In the rows, zero is written as 128.
Each row has a class, written as a number after it; each block has new classes, again numbered from 0 up.
[109 128 157 102 153 138 111 129  99  87  63 121 130 155 120 146 155 148
  73 162 107 119  90  71 163 159 146  92 133 118 141 103 153 128] : 4
[135  83 115 149 133 125 152 119 103 157 179 106 176 122 108  83  96 134
 111 146 142 151 105  79  90 129 132 159 155 154 164 127 155 146] : 5
[121  77 164  74 176  93 168  89 155 118 215 154 120 128 110  99 122 120
 116 142 167 145 154 151 135 118 148 182 113 143 115 135 119 142] : 3
[126 114 113 133 146 148 142 157  90 128 163  98 102  99 125 152 145 185
 108 113 138 118  57 126 142 171 131 170 108 155 111 128 189 113] : 3
[148 112 147 102 188  80 147 131 174  99 176 137 141 174 141 116 110 107
 140 195 196  75 242 108 102 139 105 145 195 133 131 133 140 102] : 0
[136 116 144 146 160 162 152 129 135 118 170 143  96 134 126 181 154 196
 137 152 100 108 124  91 142 149 127 133 125  99 116  93 174 121] : 3
[107 146 163 181 199 172 161 149 135 126 131 122 150 138  90 127 110 131
 158 157 125 106 137  98 113 115  89 135 130 118  83 115 104 106] : 1
[127 109 137 169 217 125 153  92 135 113  95  96 151 111 112 115 105 125
  63 148 126 156 111 107 102 189 152 129  69  97 108 122 136 127] : 6
[129 116 107 179 128 116 119 155 128 153 146 100 107 119 139 177 103 188
  94 114 107 142 104  85 135 149 122 150  70 129 129 124 212 131] : 7
[172 118 127 119 155 130 128 120 182 118 140 124 126 165 145 167 108 186
 129 146 153  97  85 115  81 157 129 164 119 137 167  97 126 145] : 2
[110 190 158 105 179 126 108 101  96 162 119 144 135 130 139 122 153  92
  62 114 123 172  94 109 136 130 139 146 153 153 139 114 137 148] : 0
[130 115 170 199 161  98 140 126 111 123 168 112 128 154 102 124 147 172
 132 137 137 103 156 108 170 156 151 123 116 163 106 112 120 103] : 0
[108 207 100 123 146 176 140 116 138 156 155  94 168 118 130 106 133 123
 139 181 152  97  85 105  96 127 148 180 216 138 163 119 128 149] : 2
[132 137 168  67 153 133 152 151 158 124 175 128 137 208 132 123 106 123
 166 158 190 146 111 151 111  97 146 187 199 135 133 108 107 129] : 0
[103 130 148 219 216 131 200  85 155 105 155 108 170 121 119 148 102 221
 126 146  81  96  63 137 133 182 156 173 145 131 114 105 152 132] : 5
[104  73 107 142 172 102 105  97 169  98 129 108 127  98 125 104 172 103
 125 145 111 111 173 103 144 138 116 159 109 134  80 147 126 125] : 4
[152 149 152  98 163 146 146  54 105 146 167 121 171 107 115 170 181 156
  83 167 165 154 111 113  80 251 185 162 151 109 101 116 109 122] : 5
[156 137 138 173 197  98 143 152 106 125 147 113 110 147 115 124 107 126
 113 150 209 115  89 162 135 150 120 128 144 149 149 153 138 106] : 0
[133 133 131 135 174 140 105 110  95 145 141 126  74  93 149 151 217 134
 107 143 129 119 113  89 138 176 158 127 118 139 105 118 153 113] : 4
[175  52 102 136 128 136 112  99 140 128  98  97 126 129 147 141 128 110
  94 141 176 104 111 100  67 203 135  94  83  95 143 134 128 113] : 7
[154  85 102 136 177 133 126 100 151  93 152 109 134 101 155  75 123 107
 112 151 133 105 118 107 116 163 136 161 123 161 117 117 129 124] : 3
[ 90 157 172 139 127 161 168 102  87 143 123 132 195 117  87 143  78 148
 113  99 102 178 117  92 121 198 174 117  86  83 153  98 130 137] : 1
[122 117  92 124 140 109 153 120 130 134 104  95 165 154 167 108 148  92
  71 133 180 149 104 150 106 149 144 139 118 121 149 169 175 142] : 7
[113 119 128 124 123 139 181 107 121 106 139 140 188 109 112 108  41 119
 167  87 112 151 159 134  98 189 109 157 131 112  88 149 103 100] : 1
[114  99 124 138 124 145 130 117 174 150 113 107 125 140 128 126 183  78
 125 142 195 137 140 129  82 151  79  97 132 100 115 170 112 111] : 1
[135 148 137 162 120 114 121 124 107 124 136 101 125 124 163 173 233 159
  96 138 140 139  74 154 166 163 161 144 103 152  80 125 117 118] : 4
[160 137 127 154 198 107 105 118 123 125 142 146  91 110 170 157 163  93
 131 139 134 116 136 105  85 164 120 114 123 120 181 114 152 126] : 4
[144  87 135 108 181 136 150 127  86 115 131 144 127 114 153 117 175  97
 106 137 153 102 147 138 100 172 118 166 125 153  98 119 147 102] : 1
[110 174 150 109 159 193 231 105 124 116 137 148 183 148 159 150 120 185
 101 107 114 139  93 125 124 197 156 143 149 102 111 119 152 121] : 3
[135  89 101 137 183 122 124 105 141 115 119 143 110 181 159 123 194 147
 129 136 105 145 104  87 124 120 135 139 124 125 135 135 179 160] : 4
[136 118 140 218 184 148 205 119 135 132 162 155 146 120 150  96 131 173
 125 106  90 113 143 120 136 125 108 144 139 184 106 123 131 111] : 5
[141 126 139 199 168 114 155  70 105 172 150  97 163 135 171 153 160 175
  63 110 100 144  77  76  95 196 164 148  65 147  82 119 150 139] : 7
[140 153 152 201 135 134 138  82 178 133  87 110 150 145 165 163 129 129
  93 153  92 125 121  75 100 173  98  68 144  94 154 109 117 123] : 2
[134 128 155 164 197 148 174 142 124 125 161 125 148 137 108 106 184  93
 128 159 181 119 168 154  88 111 134 149 111 131 139 109  89 118] : 6
[138 110 140 138 160 190 159 109 137  72 103 162 147 117 105 127 130 140
 113 110 116  94 121 135 137 173 112 106 104 115 154 104  91 116] : 3
[120 161 126 121 185 112 162  95 137 115 161 103 176 153  80  83 167 109
 144 145 210 148 188 146  74 187 169 147 119 126 119 169  84 121] : 6
[113 161 140 173 178 120 116 100 160 156 112  82 127 137 124 131 133 159
  79 131 154 146  95  86 148 193 160 106 108 131 102 142 143 122] : 0
[150  95 140 157 132 119 101 110 117 149 109  80 147 147 106 189 158 186
 109 125 137  78  68  76  62 183 138 107  68 120 167  94 126 143] : 2
[133 133 144  85 212  98 153 109 157 125 143 142 144 142 138 156 136 114
 105 165 176 107 113 158  56 131 106 159 180 122 158 135 146 141] : 5
[132 184 160 111 114 117 129 134 129 140 110  94 175 140 166 163 135 118
  54 122 146 187 105 119 108 191 154 151 116 138 188 101 148 138] : 2
[131 138 134 157 139 136 143 125 105 126 136 153  99 155 122 158 217 208
 119 118 136 119  97 123 180 138 152 110  95 149 111 136 134 131] : 4
[134 162 157 158 175 146 118 129 177 139 119 103 114 160  77 171 178 190
  98 161 169 138 119 106 150 145 117 126  87 130  89 139  95 124] : 2
[ 93 143 135 107 189 150 126 119  80 131  99 154 128 124  86 122 119 121
 110 114 127  97  82  74 101 133 119  92 139 117 217 129 155 154] : 4
[103 121 140 108 157  69 135  94 121 137 128 110 149 137 133 184 161 126
 111 113 160  72  99 171  81 154  91 141 163 119  98 159 131 119] : 0
[134  66 116 110 178 146 164 125 136  93 116 168 146 170 111 123 118 138
 120 113 153 121 165 134 126 164 119 152 137  99 177 132 171 131] : 0
[166 116  86 133  97 180 161 120 142 135 130 127 109  90 207 123  82 142
 104 129 115 141  89  95 131 179 154  99 136  98 137 112 184 112] : 3
[105 113 117  76 191 117 173 128 169 113 162 125 105 125 142 129  74 119
 197 127 133  91 150 153  39 127 115 183 175 103 110 134 152 110] : 6
[105 153 158 150 128 131 140 141  98 141 165 102 120 138 145 163 177 148
  99 126 116 197  29 130 151 140 109 188 159 165  96 136 140 126] : 4
[110 156 114 100 183 146 145 136 170 139  97 164 138 117 149 130 117 127
 165  85  83  95 176 126  84  73 115 127 130 118 118 117 144 135] : 5
[153 117 136 107 175 131 108 145 150 157 145  87 116 140 141 177 173 143
 106 147 179 181  68 134  75 164 164 176 106 117 145 107 168 140] : 5
[152 119 110 186 133  94 121  98  78 134 132 121 119 104 140 156 155 123
 104 178 127 111  71 119 141 127 122  87 142  99 114 145 136 129] : 4
[112 125 147 161 171 178 171 184  75 150 176 106  96  98 126 108 143 148
 124 145 162 136 104 122 160 166 164 183 124 167 117 104 185  94] : 1
[ 97 159 166 181 116 181 196 150 141 190 174 129 137 103 133 131  88 173
  85 102 148 188 102  98 152 157 135 140  92 142 131 119 152 121] : 1
[120 150 149 130 159 118 132 126 121 115 135 157 109 125 126 191 173 165
 119 121 119 127 112 147 155 134 136 137  98 115 124 118 132 134] : 4
[153  79 129 126 170 144 158 101 138 109 155 110 110 162  92 134 146 156
 105 189 208 135  58 144  87 185 141 151 141 107 148 134 119 129] : 6
[123 138 146 115 252 107 183 115  92 131 169 141  90  53 121 135  69 104
 101 125 170 118 122 162 117 196 167 131 101  92 162 143 194 109] : 3
[126 118 123 183 182 125 154 130 116 154 226 138 102 115 122 114 129 114
 171 149 142 149 117 109 113 108 118 174 160 134 170 139 157 141] : 4
[116 143 159 172 157 148 122 142  89 110 130 122 163 151  74 134 168 146
 107 182 136 115  99 104 148 122 109 144 128 144 127  97 115 136] : 1
[122  98 121 127 175 126 129 101 130 106 109 102 124 120  97 143 196 141
  62 155 161 135 145 117 110 209 119 141 100 117  90 150 143 110] : 6
[ 90 135 154 215 229 149 146 142 115 135 126 100  67 120 117 110 177 173
 152  92 111 107  56 119 170 144 177 117  73 170 122 123 145 114] : 4
[ 93 100 111 110  75 130 176 141 141 163 164 113 128 128 143 122 132 172
 102  93 130 179 112 136 130 105 144 174 105 140 102 138 171 140] : 6
[160 150 132 133 207 124 137 117 167 108 162 139 133 151 170  82 106  98
 147 165 142 162 148  92 110 133 153 162 146 149 134 119 115 133] : 4
[112 169 172 171 173 123 119  99 146 147 130 119 119 119 141 164 197 174
  72 141 123 118 114  72 152 169 170  96  73 144 124  99 124 136] : 4

Next block: new classes, numbered from 0 again.
[116 108 138 143 105  97 133 138 143 122 130 133 126 109 128 153 119 119
 137 116 132 147 148 149 150 141  91 133 126 117 134 110 155 113] : 7
[124 125 134  97 122 128 109 110  80 142 150 164 148 176 135 130 167 125
 122 144 134 134  80 116  81 170 130  94 141 119 116 153  90 158] : 11
[ 82  81 132 182 111 113 118 112 123 141 105 118 114 114  88 102  72 134
 110 137 137 138  90 130 136  89 181 124  93 104 166 123 140  92] : 11
[147 155 127  67 155 175 144  90  55 115 171 164 173 159 140 127 200 144
 126 114 126 122  92 106  66 134 157  82 170 171 122 164  52 167] : 10
[120  99 123 119  97  59  95 172 125 170 103 134 122 134 135 134  95  79
 118 163 115 129 145 132 120 190  98 123  98  85 122 145 165 142] : 5
[154 197 103  89 167 199 142  89 111  81 157 173 180 160 166 166 181 137
 141 113 112 136 108 130  75 130 124 140 163 169 108 175  78 184] : 0
[119  91 139 128 108  80 125 146 141 135 111 116 115 157 147 141 107 124
  94 144 145 128 113 130 104 173 115 111 115  90 127 141 151 143] : 0
[139 107 140  88 122  61  87 170 134 143 116 178 150 160 150 185 141 106
 111 142 140 139 122 126  95 242  84 114 130  93 109 122 136 153] : 3
[145 152 107 132 125 128 150 144 155 104 118 122 142 102 123 134 131 124
 148 105 101 128 166 161 130  91  99 153 127 142 145 138 135 115] : 6
[133 109 122  86 132 123 139 134 161 139 120 139 115 168 115 146  95 127
  77 172 140 131  99 134  92 122 136 108 112  99 120 136 166 141] : 1
[121 141 121 145  99  85 120 184 148 122  99 121 151  96 131 145 127  99
 161 103 106 140 189 152 142 126  48 157 134 129 130 133 139 128] : 9
[131 124 136 171  90  85 100 174 174 114 101 101 102  86 104 166  88 129
 131 133 100 141 188 132 157 135  72 182 109  87 125 109 205  61] : 5
[ 88 107 135 166 144 111 135  79  71  93 128 104 155  85 111 117 138 140
 182  53 143 151 137 155 140  68 159 130 149 196 183 112  53  90] : 4
[140 188 101 144 134 142 156 136 138 106 120 133 149  94 139 142 151 117
 172  96  98 138 175 140 149 104  74 165 148 163 133 139 108 135] : 3
[104  82 140 125 140 117 135  57  59 139 132 133 146 159 130 103 111 109
 117 124 164 142  72 131  95 130 203  87 124 150 146 134  88 155] : 5
[121 173 106 147 127 166 175 116 165 116 140 125 146 101 108 128 123 119
 127 118 108 126 129 138 134  45 131 131 127 137 156 152 141 135] : 7
[101 130 122 131 125 145 122 115 145 122 129 103 121 108 114 107 111 138
 127 124 123 129 129 109 135  72 170 128 116 149 156 114 130 101] : 4
[184 176 116  82 120 189 169 136 224 116 127 147 125 161  87 172 115 166
  45 196 106 126 105 113  78  73 163 121 108  91 117 148 214 153] : 10
[129  81 145 103 113  95 131 119  91 153 131 138 129 165 111 115 126 133
  87 157 152 126  74 113  86 140 194  60 119 105 144 149 117 150] : 10
[162 171 124  58 161 210 154  88 142 102 140 162 144 175 138 144 158 130
  95 152 127 131  67 106  73 130 153 114 141 145 108 156 131 187] : 2
[138 124 113 168 100 105 116 182 200 159  98 124 103 115 108 146  94 126
 106 169  97 131 142 151 152 120 100 152  85  71 135 137 192 118] : 11
[135 152 124 145 124 150 150 123 141  88 131 132 158  94 117 152 136 143
 154 116 117 142 150 152 125 103 118 159 137 160 137 119 122 117] : 8
[106  96 148 138 139 108 129  96  48 121 131 117 130 116 132 100 139 116
 163 107 148 130  81 109 128 139 165 103 144 154 146 147  72 127] : 2
[ 99  70 138 132 114  27 110 153  62 169  99 140 118 134 155 109 119  78
 151 129 147 121 129 138 127 219 116  99 116 119 143 123  89 128] : 12
[136 166 122 141 103 137 102 197 205 106 115 115 128  83 142 155 115 138
 162 128  79 130 206 113 164 113  66 191 135 121 105 106 190  89] : 9
[122 111 124 105 147 100 129 113  96 119 127 130 131 139 159 131 140 115
 150 110 144 128 153 142 117 140  97 130 154 148 117 135  97 137] : 1
[128 119 133 113 118  82 118 165 123 136 104 141 135 115 140 133 133  92
 140 143 114 135 110 134 114 165 108 120 123 115 136 156 129 148] : 2
[142 134 116 110 116 102 130 161 140 142 115 138 138 116 138 124 141 107
 125 149 110 133 148 130 111 159  90 130 122 128 127 138 130 157] : 8
[ 82  97 147 106 141  75 105  94  30 123 135 153 167 158 194  92 176  99
 170  85 167 129 119 134 102 193 140 105 166 181 140 137  28 155] : 6
[123 196 109 174 108 144 172 134 149  90 134 103 138  45 132 135 155 127
 189  69  94 144 203 159 173  52  37 186 163 174 144 123 124  94] : 7
[ 95  87 128  69 139 111 107 126  89 149 138 154 139 173 153 116 115 104
 110 157 148 116  89 110  77 161 162  84 127 118 121 145 109 147] : 1
[176 164 119 113 132 144 113 141 122  82 139 153 156  91 144 176 192 152
 166  90  93 145 187 139 129 128  72 174 168 168 104 111 101 115] : 10
[103 127 126 119 153 122 126  95  99 116 126 126 147 128 115 110 141 124
 130  95 135 140 121 125 114 115 140 108 139 166 163 139  75 130] : 4
[137 122 135 104 129  94  99 160 125 144 130 145 145 152 132 146 135 119
 129 142 128 133 131 121 120 177 104 113 140 107 111 139 134 154] : 9
[ 91  80 133 118 126  55 108 143  86 137 109 132 130 132 141 127 115  92
 133 114 145 129 137 139 113 160  94 121 135 122 133 144 105 118] : 1
[128 115 119  98 123  60 101 151  68 146 127 153 151 143 202 136 167  94
 160 119 131 131 142 141  97 232  78 110 146 133 113 168  74 181] : 0
[143 163 113 170 111 131 154 165 213 112  95 105 111  94 110 157  97 144
 128 127 110 134 170 132 160  94  83 172 116 118 132 105 184 101] : 3
[131 117 139 141 119 112  98 166 129 113 109 117 103 106 153 134 126 119
 168 124 106 129 134 112 154 158  97 163 138 126 117 121 139  96] : 2
[129  95 141  67 132 134 144 113 133 145 111 159 129 202 118 137  93 108
  67 193 163 125  28 108  58 171 200  65  93  89 130 165 161 190] : 2
[143 179 117 134 151 156 172  89  91  90 137 130 167 104 161 132 181 136
 185  86 134 139 172 147 125 129  82 160 175 214 121 136  62 166] : 8
[114  85 140 149 103  58  93 130  76 126 116 123 129 107 131 139 115 109
 164 106 137 148 158 145 134 182  95 135 127 125 131 111 113  98] : 5
[173 190  95  95 138 166 138 170 220 140 119 171 145 151 116 175 124 115
  80 179  91 133 108 130 103 122 121 135 104  94 117 153 183 168] : 3
[153 212 108 113 144 216 173 110 145 101 158 150 138 142 107 160 142 149
 127 154  98 110 102 113 102  89 159 138 132 138 124 157 138 118] : 12
[111 139 117 149 129 104 115 131  89 111 117 127 171  78 155 109 149  94
 200  67 117 147 179 152 150 112  96 150 157 183 135 132  67 128] : 9
[158 169 100  87 129 140 141 146 148 123 141 159 160 146 156 165 156 115
 118 156 101 134 112 140  79 144 114 119 125 122 111 175 123 185] : 0
[ 91 134 129 192 122 142 127 107 136 110 108 112 127  92 104 112 102 142
 142 106 124 143 136 140 156  73 137 164 127 140 146 124 131  85] : 11
[120 107 132 156 113 111 142 137 152  91 118 109 132  93  97 153 109 144
 133 101 120 135 158 154 139  88 121 158 112 128 154 105 153  75] : 6
[140 149 133  64 131 113  86 165 162 140 126 180 163 179 139 156 145  99
  86 165 123 140 116 115  86 194  98 113 136  95  96 150 150 182] : 9
[ 79 134 132 170 141 125 148  83  61 105 118 119 131 101 127 105 124 122
 164  85 151 121 146 124 145 119 142 147 140 173 155 120  78  93] : 12
[129  80 147  97  91  65 110 188 175 155 107 150 126 157 118 160  91 116
  79 201 137 134 114 133  88 211 124 104  86  61 122 119 197 138] : 8
[104 114 141 136 111  81 111 143  72 141 127 127 113 133 129 117 133 116
 147 131 138 111 129 102 126 187 122 111 129 114 135 128 106  97] : 12
[103 105 136 104 107  89 128 177 168 142  97 135 122 165 112 144  87 115
  70 163 133 113 123 127  84 167 115 118  88  69 144 149 195 120] : 6
[112 130 115 202 112  78 149 147 111 122  94  97 108  66 123 123 108 104
 188  96 116 122 192 151 185 111  85 173 119 149 151 113 112  83] : 12
[ 95 111 136 130 117  93  89 155  99 148 120 133 106 134 158 117 113 114
 152 153 135 101 145  87 141 194 137 136 121 114 117 105 133 103] : 12
[128 128 116  89 130 111 132 129  80 128 137 149 158 140 161 116 172 103
 149 103 124 125 138 148  95 161 103 112 138 157 138 150  77 154] : 6
[ 78 124 131 163 124 148 137  99  96 122 122 124 120 117 126  94  91 134
 150 134 142 114 101 107 131  94 219 123 110 145 163 117 113  82] : 12
[108 103 133  88 124 109 132 127 100 148 111 154 143 150 136 114 119  87
 105 154 140 130  61 129  77 157 169  86 109 113 151 170 124 170] : 2
[150 129 126 158 132 138 140 130 153  74 125 107 128  77 112 152 138 159
 159  76 103 148 182 164 160  79  94 184 136 156 140  89 139  64] : 6
[125 132 128 152 115  99 149 131 101 116 120 112 133  99 127 136 138 129
 166  88 133 139 154 133 146 141  80 133 147 153 139 120 101 114] : 3
[150 219 100 143 160 220 150 106 204  74 135 104 135  90  74 144 139 161
 121 102  85 143 161 128 154   4 121 182 142 167 143 126 149  98] : 4
[169 152 123  92 122 117 137 167 191 112 121 129 128 143 145 168 154 128
 112 136 105 122 180 130 117 161  52 153 130 118 102 128 172 146] : 6
[131 162 125 101 129 125 111 161 117 122 131 150 154 137 187 135 164 118
 170 139 113 113 167 107 108 205  76 147 157 153 102 144 106 160] : 8
[162 145 120 184 111 122 153 150 187  94  93  76  96  66 113 142 111 162
 157 104 106 134 226 141 191  63  81 194 136 142 121  96 173  85] : 10
[ 90 107 135 197 108 109 151 127 149 115  91  88 120  80  96 100  70 130
 128 120 137 133 142 139 151  74 154 153 109 133 171 120 152  87] : 8
[ 61  86 144 178 105  87 112 118  68 139 133 102 121  94 166  82 114 112
 184  82 154 120 137 118 169 134 135 124 152 154 156 111  89  94] : 7
[157 173 115 171 105 121 144 180 220 108  95 102 104  96 112 172 106 146
 137 125 109 137 190 141 172 112  43 187 130 112 119  99 190  99] : 3
[103 115 131  98 145 156 149  60  78 129 140 172 186 183 124 121 127 116
 101 125 175 147  39 140  65 109 218  72 131 161 154 159  71 196] : 9
[137 150 108 106 139 162 137 102 116 143 133 165 152 151 130 123 147 123
 115 149 114 139  88 131  91 119 149 109 120 135 132 169 108 175] : 11
[147 160 116 158 117 149 153 150 181 111 120 107 112  93  91 148 109 153
 131 128 102 140 145 123 156  80 111 153 120 118 137 114 171  87] : 3
[119 105 135  92 114  72 100 190 194 163  97 131 115 171  97 158  95 108
  57 178 125 123 118 117  93 173 107 100  88  59 141 145 196 139] : 4
[128 100 138 104 112 105 138 127 102 148 129 137 129 156 119 118 130 129
  95 156 137 122  90 106  87 133 180  77 118 111 138 157 121 144] : 10
[123 136 124 182 114 143 185 109 156 100 107  89 123  87 111 116  99 147
 144 119 132 136 156 142 147  70 137 153 117 162 154 121 139 114] : 8
[119 120 130  71 163 117 115  96  72 129 134 158 163 168 129 122 171 113
 119 102 147 147  95 128  75 167 129  78 148 165 144 146  54 170] : 4
[133 141 134  78 123 117 109 127  80 145 149 172 145 179 156 141 186 119
 128 149 126 134 105 113  79 217  77 104 150 120  96 160  92 169] : 11
[106 143 124 151 129 182 189  74 140 128 162 122 135 118  80 119  97 151
  99 149 141 132  65 122 127  34 225  90 106 128 170 152 148 125] : 7
[104 135 138  85 141 108 115 111  79 135 146 168 155 162 184 121 173  92
 136 107 149 127 123 114 102 213  80 103 168 147 116 151  81 171] : 7
[101 118 138 130 128 102 134 121  62 120 126 155 140 135 140 145 134 121
 160 111 144 128 121 143 107 184 120 126 137 144 142 120  85 103] : 12
[145  96 134 131  94  37  93 208 170 152  72 129  89 129 122 157  93 123
 100 169 123 127 179 113 132 197  70 147 100  62 113 125 194 115] : 10
[ 80 117 131 206 128 108 123  71  43  95 118  87 148  68 134 101 126 105
 199  41 143 135 176 137 168  87 126 167 156 193 153 126  61  93] : 5
